(in the rows, 128 means zero)
[113 154 126 105  75 192 158 105 116 144 138 146  98 112 115 110 123 100
 154 142  97 166 150 118 108 202 121 143 166 183 115 151 128 154 120  61
 175 164  98 115  99 137 133 106 118]
z_976
[ 94 125 139  93 143 124 104 124 150 132 109 124 110  72 116 125 138 120
 117 112 155 120 108 133 125 120 179  95 158 193  99 149  76  97 154 102
  94 140 119 156 107 142 134 127 167]
z_140
[ 81  96 149 129 181 139  84  83 190 116  61 111  61 145  93 125 133 110
  96 169 161 181 102 144 165 118 163  96  84  97 130 117 102 120 114 182
 148 118 187 197 123  95 160 115 119]
z_647
[145 135 145 128  89 186 187 100 117 142 144 152 134  97 144 111 138  98
 160 139  97 165 114 132 119 181 114 137 168 163 102 122 118 162 120  76
 128 156 108 129  95 164 135 103  92]
z_450
[106 127 101 140 108 128 140 159 137 149 107 111 132 173 158 105 127 136
 146 171 119 111  99  73 132  63 188 111 166 112 110  91 143  83 132  90
 164 164 132 163  93  84 119 134 143]
z_276
[124 124 118 150 158 129 132  98  95 130  94 147 140 157 136 108 120 170
 175 124 112 107 186  86 121 133 135 166 135 102 126  86 113 133  93 111
 105  85 126 160 208 118 128 147  67]
z_247
[170 131 135 126 118 130 125 150 153 126 134  91 130  67 148 166 117  93
 104 124 121 145 109 174 192  75 134 140 164  82 109 132 112 144 176  83
  86 170 180 173 129 132 170 154  69]
z_754
[169 136 127  97 122 125 139 149 154 134 165  81 117 101 139 183 104 109
 120 117 119 150  84 155 173  55 132 128 174 103 119 128 120 162 200 103
 100 169 179 144 139 137 163 166  70]
z_783
[ 81 160 147 109 177 139 117 126 129 151  95 128 117 109 124 150 102 116
 134 133 137 159 102  96 111  92 204 106 148 162 122 132  56 109 137 129
 113 133 108 175 106 116 121 117 133]
z_584
[195 161 156 114 132 137 159 139 174 138 142 101 140  85 150 162 113 115
  95 146 125 166  65 176 159  48 143 102 149  48 127 126 114 161 167  88
  99 173 174 167 143 130 162 133  71]
z_450
[156 160 146 104 140 146 133 122 173 113 140 100 134 104 143 179 104 109
 107 123  88 160  83 139 153  50 107 103 120  57 106 125 101 171 154  85
  90 178 201 170 116 124 173 138  60]
z_584
[100 127 163 121 180 153  85  70 174 127  49 105  85 116  98 119 146  93
 112 181 157 183 106 139 123 120 131  64  85 103 135 117  98 124 101 151
 142 128 169 168  96 118 157 105 130]
z_450
[ 96 157 116 128 137 115 129 148 123 132 111 112 151 160 154 132 104 153
 128 178 169  83 102  97 115  88 195  79 100  93  70  96 127 115 144  84
 128 135  98 140  98  85 105 141 131]
z_247
[119 122 128 117 152 134 153 128 117 146 112 151 111 170 144 105 120 152
 184 126 100 139 159  82 103 150 162 176 128  84  94  75 111 139 106 111
  66  99 128 143 172 114 117 173  64]
z_161
[ 78 109 148  85 171 124 104 113 143 134 117 160 117 101 113 146 141 107
 117 126 148 113  97 125 126 127 201  88 118 184 118 156  86 115 147 109
  76 126 122 187 103 154 120 115 156]
z_140
[138 158 124 102  69 185 166  99 121 144 143 147 119 124 138 106 103 123
 163 123  90 165 148 133 106 210 118 126 176 183  93 131 140 148 124  86
 190 154 102 104 110 168 148 115 107]
z_976
[168 118 151 128 129 121 145 140 161 116 149  87 106 113 139 153 127  89
 113 128 108 157  98 165 188  72 150 147 153  57 161 120 123 141 182 111
  89 148 163 151 157 105 160 138  82]
z_647
[ 91 119 155 117 188 125  76 106 190 106  55  96  84 132 106 106 132 108
 123 156 172 168 126 149 156 142 168  83  70 100 142 105  79 124 122 120
 142 114 162 145 113  96 164 107 148]
z_140
[106 128 185 137 187 134  70  99 175 134  43 112 102  86  97 119 144 119
 108 142 191 213  95 160 132 118 151  78 106  92 130 137  72 124 112 160
 126 117 180 176 113 116 169 122 115]
z_450
[ 93 139 102 136 124 147 142 189 143 139 109 130 127 137 158 122 102 123
 144 138 169 116 123 109 109 102 203 107 125 106  81 106 136 105 141  98
 153 138 110 153 108  90 129 148 134]
z_754
[ 96 136 120 138 113 136 154 188 125 163 121 131 143 143 164 127 105 172
 124 144 146 131 108 103 134  97 221 137 131 112  66  99 135 115 145  62
 152 146 110 150 124  87 126 148 134]
z_31
[ 61 128 171  86 171 131  90 118 135 136 116 141 132 105 123 143 140 114
 136 120 146 156  96 120 114 131 204  82 144 164  93 128  64 128 141  78
  52 140 130 161 144 111 137 143 133]
z_31
[139 151  87  80  67 168 185 119 109 143 156 145 101 126 123 130 114 116
 158 171  70 144 123  93 126 190 107 150 177 142  96 139 136 161 138 127
 174 166  97 116  80 164 135 135 101]
z_783
[102 127 156 118 179 130  73  91 197 136  76  95  75 112  95 124 130  94
 119 157 176 174 126 144 134 150 131  74  97 106 128 118  87 130 112 133
 158 133 178 134 122  75 165 133 113]
z_673
[147 146  92 114  66 178 144 116 128 134 133 154 125  97 132 115 118  91
 142 134  76 131 128 141 122 204  96 142 160 137  84 146 136 143 130  55
 181 170 104 162  97 161 164 128  94]
z_754
[101 107 127 122 148 139 128 112  83 133  93 158 127 173 137 101 137 169
 150 138 100 130 166  77 119 140 143 186 118  98  87  68 138 138 124  79
  81  86 123 145 178 107 129 183  85]
z_31
[195 142 141 104 135 110 141 128 142 116 138  66 137 107 130 158 128 148
 102 144 134 162  90 162 186  69 138 135 182  61 136 115 125 145 177  93
 103 147 177 132 158 128 149 164  92]
z_783
[121 133 115 157 141 144 150 190 149 177 102 116 134 148 174 121 112 164
 138 153 162 106 106  96 101 102 209 121  96 113  75  92 143  95 147  57
 146 129 111 122 110  95 126 145 127]
z_161
[ 89 102 145 155 172 128  66  98 201 122  55 110  86 128 100 108 147 110
  92 160 162 183 121 144 148 124 125 105 104 103 132 117  68 123 119 159
 160 134 180 159  97 119 179 115 104]
z_276
[134 129 126 113 148 140 149 140  94 151 119 156 124 166 137  96 131 183
 154 160  95 119 157  91 108 121 165 193 154 106 130  61 135 133 127 136
 113  70 114 167 199 140 124 169  69]
z_783
[161 129  90 133  59 158 163 109 117 120 141 136 112 118 128 110 131  95
 117 164  71 124 132 109 136 224 108 134 165 156 102 106 117 147 131  85
 180 173 100 112  86 134 128 116 111]
z_276
[140 120 103 107  83 153 152  96 122 157 143 149 115 117 123 111 120 118
 167 133  96 135 124 127 149 187 166 162 175 180 115 131 127 132 151  58
 192 187  90 140  99 157 141 125 108]
z_140
[ 95 133 150 116 168 112  98 114 134 148 101 144 123  89 138 136 132 133
 125  92 160 131 120 133 131 132 191  94 115 180 105 126  79  96 145  80
  99 126 111 168 109 139 135 121 144]
z_140
[ 92 148 147  91 174 123  93 113 161 165 134 130 124  95 135 156 124  90
 136 112 176 118  92 128 119 120 171  98 142 171 103 158  67 125 141  81
  87 150 124 176 133 109 139 134 116]
z_673
[120 109 131 124 142 133 166 113 102 174 104 165 126 152 133  91 137 174
 198 135 118 167 156  76 105 170 163 173 136  99  75  51 119 135 134 115
  53  97 114 142 162 118 139 162  53]
z_161
[113 110 107 156 128 132 163 193 157 161 102 129 121 144 159 128 110 141
 116 161 130 103 107 109 118  82 184  96 128 130  91  97 124  99 146  70
 169 140 128 151  78 108 115 147 125]
z_276
[ 86 117 167 130 173 146  77 103 183 120  49  99  71 127  95 104 138 112
 106 179 150 182 123 154 123 108 134  99  93 111 130 149  92 117  95 177
 154  94 177 140 122 140 158 129 139]
z_976
[ 78 156 163  91 156 131  89 118 138 134 106 137  99 109 133 116 129 118
 130 147 136 134 113 131 113 101 164  99 152 170  99 173  92  98 107 109
 116 138 147 155 109 133 137 129 147]
z_976
[101 131 156 132 186 127  83 116 202 136  61 107  91 121 102 122 125  97
 117 172 138 168 107 135 118 113 143  88  72  93 152 123  84 118 119 188
 135 118 184 160 122 108 176 121  96]
z_584
[ 90 133 119 149 102 157 164 195 137 147 122 115 112 147 170 106 114 155
 124 165 134 133 109  89 107  59 197  89 124 131  82  84 144 102 142  68
 163 138 108 130 120  70 122 142 160]
z_976
[170 142 164 134 115 147 139 131 164 124 128 100 104 102 135 147 126 111
  82 147  87 185  86 169 165  59 137 133 163  79 124 130 130 151 172  77
 123 151 161 117 136 135 161 150  90]
z_976
[ 88 132 144  67 154 109  90 120 127 132 120 145 142  89 112 133 137 146
 140 123 173 138  96 118 120 139 196  97 151 174 105 168  65 102 154  97
  85 144 104 169  94 142 127 130 146]
z_140
[122 123 121 122 139 145 153 118  86 150 120 149 134 144 146  98 138 160
 170 110 119 126 164  69 106 148 130 204 122 107 109  81 116 140  94  98
  83 104 129 152 171 114 112 151  53]
z_161
[ 70 146 155  79 167 111  75 102 129 135 115 131 128 111 131 165 120 108
 154 129 139 119  84 130 118 115 190  68 154 176 119 131  71 122 120 110
  80 145 119 171 124 108 110 117 120]
z_247
[ 92 114 149 131 159 136  85 123 161 124  75 103  92  99 114 113 113 101
 109 136 178 213 147 161 157 137 153 104 101 103 138 114 102 117 152 163
 153 126 161 157 104 124 178 128 114]
z_754
[115 142 123 138 123 152 155 188 124 168 106 131 136 153 158 125  97 155
 128 180 150 119 109  91 125  88 214  90 123 119 108 105 152 108 139  98
 171 146 108 179  84  93 104 134 151]
z_450
[142 134 113 149 132 126 152 111  88 154 109 140 128 151 126  85 137 153
 151 126 113 117 183  58 105 152 139 185 109  77 105  65 118 121 101 136
  90  94 114 152 182 114 114 161  65]
z_161
[104 127 152 142 160 118  82  85 187 132  70 117  86 131  98 117 140 105
  79 158 134 189 113 148 140 134 137  98  72  77 126 110 109 129 113 158
 130 124 173 138 151 101 163 137 106]
z_31
[123 124 148 112 182 102  49  71 193 118  77  81 102 132  83 131 141 104
 115 160 167 157 113 142 150 130 117  60 124  94 153 125 100 109 109 146
 151 130 179 145 140  72 165 121 138]
z_673
[148 154 120 113  68 167 166 118  98 158 149 145 120 111 116 118 123  76
 184 125  65 159 128  91 114 229 139 145 178 138 100 138 121 153 145  82
 117 162  85 112  96 143 138 115 112]
z_161
[112  96 163 146 196 139 102  85 177 130  44 117 101 117 110 132 155 122
 113 165 170 193  93 144 136 118 158 104  90  84 144 129 111 114 108 160
 143 103 173 164 110 126 164 109 110]
z_450
[119 108 145 137 174 124  95  95 175 120  47 106  92 142  76 110 133 141
 111 183 186 197 129 147 162 114 158  89  71  66 142 117 120 135 124 153
 145 104 180 149 114 112 146 115 149]
z_140
[111  82 130 135 134 133 157 130 117 142 111 153 100 160 126  89 142 156
 155 137 109 108 150 104 119 114 137 188 108 101  91  67 147 123 120 143
  91  84 148 189 171 112 122 188  46]
z_647
[ 93 142  97 140 135 143 153 149 118 144 100 129 130 131 141 137 112 182
 138 162 153 117 109  75 104  85 198 104 125 113  78 111 131 109 132  48
 149 140 105 153 128  70 112 135 125]
z_247
[126 121 127 104 137 127 145 138 110 129 119 134 117 155 143 107 136 193
 150 123  96 118 134  92 126 130 164 207 164 106  86  63 146 121 123 156
 100  82 142 158 187 132 130 199  66]
z_783
[ 76 132 143  82 178 141 103 113 135 140  95 152 133 105 133 149 115 127
 126 135 141 131  96 102  99 105 171  89 160 180 115 127  43 118 125 134
 103 127 119 183 108 125 126 116 111]
z_584
[106 150 156 144 169 148  76 117 165 119  50  86  78 124  90 125 116 109
  84 173 170 170 142 143 150  95 139 105  76  86 124 148 103 133 104 155
 164  98 192 164 118 109 161 106 144]
z_976
[167 145 148 124 128 138 121 102 146 112 137  84 119 123 128 159 119  83
 115 117 120 137 122 149 187  75 129 142 149  45 134 132 109 152 158  96
 126 173 167 158 122 124 163 143  68]
z_647
[176 160 144 101 127 129 126 128 130 132 128 112 134  80 146 152 106  79
 121 120 116 165 105 171 183  71 147 132 191  59 133 123 101 154 183  97
  97 170 155 159 144 138 168 157  69]
z_754
[175 138 139 123 121 119 130 116 136 136 145  89 135 110 137 169 113 109
  99 131  97 177  85 154 194  57 142 142 149  58 113 115 121 162 197  72
  92 176 164 134 162 125 174 163  78]
z_31
[118 127  88 140 111 136 162 182 140 157  96 132 120 151 147 107 105 175
 141 154 159 104 128  98 134 118 215 131 123 126  82 104 150 102 146  66
 166 125 105 164 114  84 119 130 162]
z_140
[188 145 144 126 128 107 133 137 171 129 148 100 129 112 147 151 124  81
  92 140  88 131  66 171 167  57 147 119 164  78 135 101 114 144 190  95
  91 164 169 148 147 133 160 142  78]
z_276
[101 113 143 136 133 122 148 143 113 142 120 149 131 167 148  86 138 168
 162 124  94 137 157 104 111 153 165 192 119 109  92  49 140 125 121 108
  80  86 111 127 196 108 132 176  83]
z_31
[174 143 135 127 116 123 140 134 167 111 153  95 114 116 130 145 121  61
 112 131  74 146  79 147 162  66 103 111 136  73 131 110 113 164 170 108
  91 172 190 139 138 128 158 151  73]
z_276
[107 135 137  83 154 105  85 120 139 150 114 145 121  74 111 122 142 106
 149 147 164 126  75 141 119 109 181  83 131 161 119 155  57 120 148 136
  80 140 124 177 143 135 150 121 140]
z_140
[113 137 132 120 142 148 144 143 110 148 111 149 123 155 140  86 128 174
 192 152  99 125 152  90 100 113 148 172 127 124 103  77 122 134 102 117
  95  86 132 165 216 114 144 159  78]
z_976
[ 99 145 168 129 166 125  67 109 169 134  63 104  87 130  76 118 129 100
 117 170 160 175 127 145 133 102 150  87 123 106 155 137  93 122 116 174
 156 114 154 135 125 102 154 114 135]
z_976
[177 147 143 130 132 129 140 140 170 135 143  94 134  91 136 177 107 104
 125 111  95 154  78 162 139  46 148 129 165  75 123 120 100 148 167 100
 103 159 173 160 155 126 169 134  65]
z_584
[ 70 131 161 117 188 120  91 132 147 163  91 152 131 112 103 169 121 112
 134 114 161 115  96 129 106  87 209 102 170 192 118 138  77 108 146 134
  80 114 118 187 105 123 120 112 143]
z_584
[ 76 122 158  97 166 148 105 113 135 114 117 125 110 135 123 140 121  60
 147 132 145 127  97 113 141 113 192  73 147 152 126 149  64 126 132 130
  97 132 133 184 106 120 123 116 147]
z_647
[107 155 161 105 171 131  83 119 111 150  97 133 109  91 121 146 119  86
 120 105 145 108 110 127 123 138 166 111 133 171  95 156  72 125 123  93
  87 131 137 157  99 139 109 138 140]
z_161
[101 138 106 107 118 131 156 200 159 149 126 122 125 158 154 120 114 174
 133 160 141 115  87  85 105 100 211 109 161 117  92 101 147  93 156 117
 165 132 109 136 112  90 125 165 125]
z_783
[ 98 123 142 126 179 115  67  99 166 117  55 116  79 121  99 116 119  74
 108 153 158 180 124 161 139 128 147  78  80  83 144 131 106 102 118 183
 158 111 171 173 114 119 161 133 124]
z_754
[ 82 137 116 152 130 140 144 170 128 128 115 112 123 150 151 135  94 156
 126 149 141 115 110  90 127  86 197 103 112 128  78 101 133 116 136  47
 162 143 117 144  96  69 102 138 124]
z_247
[ 92 130  88 135 136 132 146 188 134 142 105 121 121 151 170 135  80 153
 120 134 155 106 116 123 130  73 196 119 108 116  70  94 146  88 144  63
 201 144 103 173  85  97 117 159 137]
z_754
[ 81 165 146  87 160 137 101 120 125 119 108 138 131  95 138 123 123  83
 108 125 150 116 111 128 122 113 165 104 148 159 108 141  76 107 117 127
  96 128 118 179 105 140 114 125 132]
z_754
[169 189 165 100  98 127 119 161 115 126 164 102 121  89 136 145 101 102
 110 136 106 161 105 156 172  63 116 137 143  75 114 139 120 176 177  79
  94 169 179 146 134 106 164 149  67]
z_976
[116 134 120 129 146 156 156 147  95 149 102 150 118 140 170 103 113 160
 166 125  76 121 181  62 112 137 152 198 111  99 121  74 115 129 112 114
 105  96 135 185 176 114 149 156  68]
z_584
[104 138 137 111 154 120 107 137 152 158 112 137 123  86 110 136 135  83
 132 139 140 129  97 120 100 127 173  71 163 190 144 152  52 104 146 107
 102 151 116 163 112 128 122 118 121]
z_276
[117 136 106 125 121 139 156 181 125 170  91 139 125 137 163 106 100 171
 181 150 150 130 116 103 139  96 220 109 149 116  89  94 118 115 147  32
 165 146 109 166 119  78 134 137 147]
z_140
[154 136  92 101  61 137 158 121 107 145 149 151 113 116 132 108 106 117
 171 134  58 151 136 123 136 190 102 124 160 167 121 128 128 131 150  64
 172 163  79 128  89 148 138 113 123]
z_140
[109  88 141 130 141 143 166 138 112 135  99 168 116 149 158  85 148 180
 153 118 102 123 157 106 115 148 142 183 115  82 103  70 126 120 101 124
 103  75 128 179 174 127 134 182  62]
z_647
[136 136 100 114  89 165 155  94 128 154 140 154 128 121 146 128 105  90
 155 146  75 135 100 108 124 178 119 135 155 163 111 120  99 149 137  91
 188 183 105 152  88 139 158 111  63]
z_584
[101  90 124 140 151 116 134  92  99 137  91 142 133 154 162 107 140 169
 144 133 135 112 159  96 110 118 156 154 122 107  92  69 131 110 124  79
  66  80 127 176 172 107 114 165  60]
z_247
[ 99 123 130 142 111 167 167 183 142 175  99 123 139 127 162 118 121 172
 126 156 158 158  85 101 109  80 206 115 144 129  83  89 148 105 165  98
 150 139  90 160  83 114 128 141 141]
z_450
[105 112  99 133 139 131 139 160 112 152  98 166 106 167 169  83 104 138
 181 130 102 106 180 101 105 124 139 174 116 115 105  66 145 107 125 135
 122  90 112 161 170 120 137 193  67]
z_754
[126 130 122 152 116 132 157 181 151 172 134 123 135 140 147 122 116 156
 151 161 127 124  98  96 132  74 182  97 157 101  85 103 140 110 144  78
 168 157 110 127 117  87 135 170 145]
z_673
[ 92 133 100 131 124 141 159 179 129 143 116 130 129 144 180 113  96 128
 130 148 157 115 123 101 134  82 210 113 140 115  86  92 131  95 150  98
 155 144 100 158 103  98 121 148 134]
z_754
[121 140 104 150 128 134 140 164 135 159 122 117 120 158 148 128 106 144
 126 153 141  78 132  94 140 116 192 113 123 117  80 101 157 100 125  45
 195 143 113 163 114  66 121 144 170]
z_673
[163 143 113 119  76 150 134  90 124 155 140 150 118 122 127 134 119 113
 142 130  84 130 146 144 134 218 129 132 229 147  90 124 127 137 129  44
 190 157  68 124 101 131 143 114 139]
z_673
[128 135 109 108  71 158 148 123 146 132 141 149 117 101 135 107 118  78
 159 135  91 155 112 148 117 206 129 106 178 147  79 103 108 140 148  76
 152 173  90 134  99 130 156 137  86]
z_754
[ 76 107 111 157 149 127 132 167 145 148  98 107 135 147 158 158 118 178
 137 151 147 105  99  96 116  72 218  70  98 122  86  80 131  94 138  53
 143 137 103 161 117  77 116 140 148]
z_247
[128 125 120 104  63 153 160 116 116 163 154 157 128 112 148 125 116  93
 141 128  54 161 117 142 130 202 109 149 156 149  92 124 110 158 154  49
 154 172  81 129  95 161 155 133  76]
z_31
